Here is a tiny trained network, its code and every weight. The questions are about switching its units off for an input and a class, where a switched-off unit gives its printed mean instead of its output.

import numpy as np


def w(rows, s, z=0):
    codes = np.array(rows[::2]) - 128.0
    scale = np.full(codes.shape[1], s)
    scale[-1] = z or s
    return codes * scale


def norm(h):
    return h / np.sqrt((h * h).mean(-1, keepdims=True) + 1e-5)


def f(y):
    return np.maximum(y, 0)


def log_softmax(a):
    a = a - a.max(-1, keepdims=True)
    return a - np.log(np.exp(a).sum(-1, keepdims=True))


def net(x, mask):
    res = np.array(x, float).reshape(1, 5) / 4 @ E
    u = 0
    for l in range(4):
        y = f(norm(res) @ A[l][:, :-1].T + A[l][:, -1])
        res = res + np.where(mask[u : u + 12], y, B[l][:, -1]) @ B[l][:, :-1]
        u += 12
    return log_softmax(norm(res)[-1] @ U[:, :-1].T + U[:, -1])


A, B = {}, {}
E = w([
[97,4,42,126,209,85,191,208,127,115,124,82],'x0',
[88,83,170,131,128,126,133,101,37,136,209,144],'x1',
[108,61,148,42,44,140,178,20,178,154,97,243],'x2',
[72,146,92,122,123,197,132,156,224,140,237,129],'x3',
[81,147,225,141,170,53,175,181,167,114,123,168],'x4',
],0.0016)
A[0] = w([
[114,110,193,131,171,108,184,117,188,117,111,153,59],'L0N1',
[74,37,104,73,116,97,124,87,165,138,110,182,14],'L0N2',
[75,98,106,125,145,156,143,102,219,137,186,114,41],'L0N3',
[112,143,77,104,128,133,154,129,243,95,5,96,28],'L0N4',
[105,99,135,125,143,101,128,92,97,137,49,115,18],'L0N5',
[92,92,121,141,131,135,128,109,201,131,180,104,7],'L0N6',
[139,91,21,108,151,181,139,48,105,113,117,118,38],'L0N7',
[82,122,154,113,181,65,146,132,157,119,135,146,30],'L0N8',
[81,60,188,124,139,154,181,68,55,99,192,136,45],'L0N9',
[118,3,98,131,151,128,178,155,145,137,110,113,31],'L0N10',
[108,71,146,148,141,103,140,82,88,133,25,105,19],'L0N11',
[67,102,104,91,115,83,108,137,62,125,192,120,48],'L0N12',
],0.0047,0.0016)
B[0] = w([
[108,113,161,149,20,124,84,168,129,124,112,97,217],'L0N1',
[155,79,145,200,156,212,224,94,142,67,100,78,251],'L0N2',
[196,155,129,90,103,113,157,162,65,52,141,189,235],'L0N3',
[198,97,124,193,204,92,65,90,134,253,172,181,255],'L0N4',
[179,180,107,95,103,144,144,162,116,81,138,158,190],'L0N5',
[144,174,122,82,130,142,141,163,90,101,160,171,191],'L0N6',
[74,103,192,154,10,102,86,222,142,131,106,89,231],'L0N7',
[86,114,140,135,45,130,77,185,129,130,109,80,205],'L0N8',
[202,135,114,180,181,91,62,122,180,229,129,168,232],'L0N9',
[31,159,68,76,147,57,83,58,157,98,115,132,249],'L0N10',
[158,166,118,70,117,140,157,169,82,80,181,188,221],'L0N11',
[189,124,112,169,184,116,90,131,146,197,124,140,188],'L0N12',
],0.0051,0.003)
A[1] = w([
[99,109,149,180,66,109,101,153,162,107,116,106,75],'L1N1',
[114,69,159,112,128,195,230,58,159,126,78,128,23],'L1N2',
[185,180,105,68,119,131,159,175,75,62,167,208,34],'L1N3',
[76,243,208,96,100,153,95,3,137,147,129,148,104],'L1N4',
[139,72,57,78,81,190,105,110,56,176,137,75,90],'L1N5',
[62,133,210,105,169,99,193,191,158,150,122,160,70],'L1N6',
[87,151,95,69,139,213,183,176,210,161,232,135,73],'L1N7',
[69,111,180,117,47,123,101,179,116,157,105,61,2],'L1N8',
[163,134,146,65,164,92,162,113,40,129,20,110,42],'L1N9',
[41,133,87,85,172,105,135,55,140,105,125,105,47],'L1N10',
[87,154,116,157,236,137,148,187,68,109,154,7,65],'L1N11',
[137,158,136,160,172,171,169,142,124,122,119,29,46],'L1N12',
],0.0047,0.00094)
B[1] = w([
[96,167,175,119,125,157,107,116,37,154,127,55,207],'L1N1',
[164,167,194,182,158,155,185,77,170,103,106,105,157],'L1N2',
[148,243,110,95,145,137,121,124,81,74,165,90,254],'L1N3',
[73,42,32,121,197,70,152,159,140,96,100,91,206],'L1N4',
[67,142,230,166,111,48,133,214,188,140,100,168,159],'L1N5',
[160,85,78,152,43,126,78,168,143,151,81,126,152],'L1N6',
[194,98,149,79,105,46,130,159,59,98,75,240,166],'L1N7',
[79,118,158,130,29,146,72,125,140,128,130,80,188],'L1N8',
[132,114,113,67,95,116,146,199,155,111,212,254,167],'L1N9',
[121,127,105,98,184,113,160,163,121,150,80,95,140],'L1N10',
[165,107,163,127,90,187,208,9,200,104,82,180,196],'L1N11',
[126,45,173,164,133,148,190,100,139,131,132,131,149],'L1N12',
],0.005,0.0041)
A[2] = w([
[137,161,171,87,136,180,159,67,135,193,195,163,87],'L2N1',
[107,203,134,65,141,168,140,114,152,210,114,133,110],'L2N2',
[116,129,176,101,101,224,241,35,178,118,108,105,1],'L2N3',
[16,97,4,39,191,88,167,121,154,90,123,87,13],'L2N4',
[126,120,124,55,116,185,113,94,132,154,139,95,79],'L2N5',
[91,117,133,124,121,113,127,76,180,154,74,60,138],'L2N6',
[63,190,124,58,144,192,131,34,77,154,159,68,95],'L2N7',
[39,173,132,71,139,192,124,83,163,163,177,147,115],'L2N8',
[165,185,89,70,174,113,171,34,160,145,118,131,124],'L2N9',
[106,176,147,93,124,154,104,17,98,165,148,97,108],'L2N10',
[75,120,138,70,148,168,174,102,110,189,177,141,78],'L2N11',
[22,95,61,59,192,118,148,88,102,124,131,73,52],'L2N12',
],0.0042,0.00088)
B[2] = w([
[106,123,83,118,123,60,110,162,184,132,68,76,182],'L2N1',
[151,94,125,167,155,124,110,122,74,130,157,70,135],'L2N2',
[161,89,149,188,176,173,245,53,188,72,87,80,252],'L2N3',
[25,91,88,84,203,78,148,69,110,118,69,74,249],'L2N4',
[155,178,147,127,158,134,112,114,125,109,109,88,132],'L2N5',
[152,156,137,85,126,119,147,155,71,97,178,192,247],'L2N6',
[220,164,62,165,172,194,102,105,103,125,187,40,144],'L2N7',
[207,156,87,144,132,118,142,130,114,142,119,4,130],'L2N8',
[94,113,199,197,56,168,78,185,103,147,144,77,237],'L2N9',
[199,127,33,140,141,152,140,165,112,134,187,52,144],'L2N10',
[156,168,107,105,95,107,111,101,162,147,90,112,128],'L2N11',
[61,107,49,82,160,57,121,86,99,95,114,104,195],'L2N12',
],0.0044,0.0021)
A[3] = w([
[147,193,105,39,118,169,169,162,135,110,170,183,2],'L3N1',
[136,148,92,83,114,80,115,173,135,176,184,93,83],'L3N2',
[163,161,131,67,122,144,158,119,145,202,167,145,96],'L3N3',
[145,106,74,109,143,189,106,98,153,188,153,164,94],'L3N4',
[116,148,107,85,127,169,135,141,176,148,129,120,106],'L3N5',
[125,207,102,61,91,167,133,125,182,120,136,63,49],'L3N6',
[123,182,112,114,141,174,130,106,138,162,158,94,92],'L3N7',
[71,130,130,133,146,171,148,178,166,144,169,121,79],'L3N8',
[153,148,102,76,108,174,118,84,118,161,122,94,85],'L3N9',
[166,120,128,149,193,123,101,100,164,253,145,168,32],'L3N10',
[133,174,130,86,159,138,126,131,127,173,132,161,108],'L3N11',
[85,128,148,101,53,165,118,155,142,154,134,135,38],'L3N12',
],0.006,0.00091)
B[3] = w([
[178,182,123,72,125,73,150,194,30,75,204,219,254],'L3N1',
[152,103,199,148,124,224,212,35,131,126,93,123,229],'L3N2',
[71,97,118,164,145,109,97,118,117,76,119,119,158],'L3N3',
[155,165,202,184,174,56,113,167,136,163,101,123,150],'L3N4',
[170,135,84,122,97,110,143,128,144,125,152,99,128],'L3N5',
[161,59,136,185,172,149,161,81,97,161,171,155,180],'L3N6',
[153,109,83,179,128,164,124,148,86,104,161,26,137],'L3N7',
[196,133,127,91,67,88,118,56,45,109,39,109,130],'L3N8',
[85,161,178,201,224,107,123,136,117,107,206,84,135],'L3N9',
[215,120,35,169,236,105,42,95,150,254,178,123,212],'L3N10',
[122,79,97,142,64,135,162,155,169,89,112,103,166],'L3N11',
[67,99,145,165,92,70,78,179,136,140,101,73,194],'L3N12',
],0.0044,0.0036)
U = w([
[187,186,123,82,111,109,150,174,68,68,180,202,166],'0',
[192,115,95,174,190,108,74,113,165,224,144,143,158],'1',
[156,100,173,168,128,185,230,70,195,86,92,123,154],'2',
[63,114,184,143,30,119,74,171,119,149,108,74,155],'3',
[42,99,64,73,184,80,141,96,122,108,92,105,144],'4',
[126,165,118,122,150,194,124,107,110,145,173,79,99],'5',
[76,173,114,45,130,254,135,124,187,172,152,129,1],'6',
[86,172,113,56,126,243,140,122,175,180,144,129,34],'7',
],0.008,0.0038)

Each question gives the input, the list of numbers given to net, and the class t.
The units are the neurons (one row each of A and B). Each row of codes is followed by its name. A weight is (code - 128) times the scale printed after its matrix; where a second scale follows, it is the last column's (A, B and U).
mask holds one flag per neuron, layer by layer. A switched-off neuron (its flag False) gives its mean, the last column of its row in B, instead of its output. The means were averaged over made-up inputs and are rounded, as every weight is.
A unit's drop is (log p(t) with every unit on - log p(t) with that unit switched off) / (log p(t) with every unit on - log p(t) with every unit switched off).
The circuit of an input: a set's keep is (log p(t) with only the set's units on - log p(t) with every unit switched off) / (log p(t) with every unit on - log p(t) with every unit switched off). Starting from the 12 units with the biggest drops (on a tie, the unit counted first), units are removed one at a time, each time the one whose removal leaves the highest keep (on an exact tie, the one counted first), for as long as the keep stays at least 0.8.
circuit, biggest first: the units of the circuit, biggest drop first
most important unit: the unit with the biggest drop
top k neurons: the k neurons with the biggest drops, biggest first
k most important neurons of layer l: the k neurons of layer l with the biggest drops, biggest first
input [-3,5,5,0,0], class 1: top 3 neurons -> L0N9, L3N10, L1N11
input [5,3,-8,-7,2], class 2: most important unit -> L1N11
input [6,-7,1,8,-8], class 0: top 3 neurons -> L0N3, L0N6, L0N1
input [-8,1,-8,-4,8], class 2: 4 most important neurons of layer 0 -> L0N7, L0N10, L0N1, L0N3
input [5,-1,8,7,1], class 2: 2 most important neurons of layer 0 -> L0N2, L0N11
input [-2,-2,-1,3,1], class 5: 4 most important neurons of layer 1 -> L1N3, L1N9, L1N5, L1N4
input [8,2,-5,1,8], class 3: 3 most important neurons of layer 1 -> L1N8, L1N6, L1N4
input [-8,5,7,-2,2], class 4: 2 most important neurons of layer 2 -> L2N4, L2N12
input [-7,-7,-8,1,3], class 2: top 3 neurons -> L0N9, L1N11, L0N10
input [7,-8,-6,-1,7], class 1: top 3 neurons -> L0N4, L0N7, L1N4
input [6,7,-8,1,-7], class 2: top 2 neurons -> L0N4, L1N11
input [4,-4,-5,-2,4], class 2: top 3 neurons -> L0N9, L0N7, L0N12
input [-2,3,7,1,7], class 2: top 4 neurons -> L0N2, L1N2, L0N7, L2N3
input [-8,-1,8,-7,2], class 2: top 2 neurons -> L1N2, L0N3
input [6,-2,1,-4,-7], class 3: circuit, biggest first -> L0N7
input [6,-6,4,8,4], class 0: top 2 neurons -> L0N3, L0N6
input [5,-7,-5,0,-1], class 1: top 2 neurons -> L0N4, L1N4
input [-4,6,0,-7,8], class 3: top 4 neurons -> L0N1, L0N8, L0N3, L0N4
input [7,-7,1,-3,-8], class 3: top 2 neurons -> L0N7, L0N9
input [1,4,-7,5,3], class 2: circuit, biggest first -> L1N11
input [4,-8,-1,8,-1], class 0: top 4 neurons -> L0N3, L0N6, L0N9, L1N3
input [1,6,-8,0,1], class 2: top 2 neurons -> L1N11, L0N4
input [-6,-2,7,7,8], class 3: top 2 neurons -> L0N1, L0N11
input [8,-2,-5,5,-6], class 4: circuit, biggest first -> L0N10, L2N4
input [4,-8,5,-6,2], class 1: 2 most important neurons of layer 0 -> L0N4, L0N3
input [-5,4,4,3,-4], class 4: 4 most important neurons of layer 0 -> L0N4, L0N1, L0N12, L0N8
input [0,8,-4,-5,0], class 1: most important unit -> L0N9
input [3,-5,4,2,6], class 3: 3 most important neurons of layer 0 -> L0N1, L0N8, L0N9
input [-6,6,2,3,-2], class 1: 2 most important neurons of layer 0 -> L0N9, L0N10
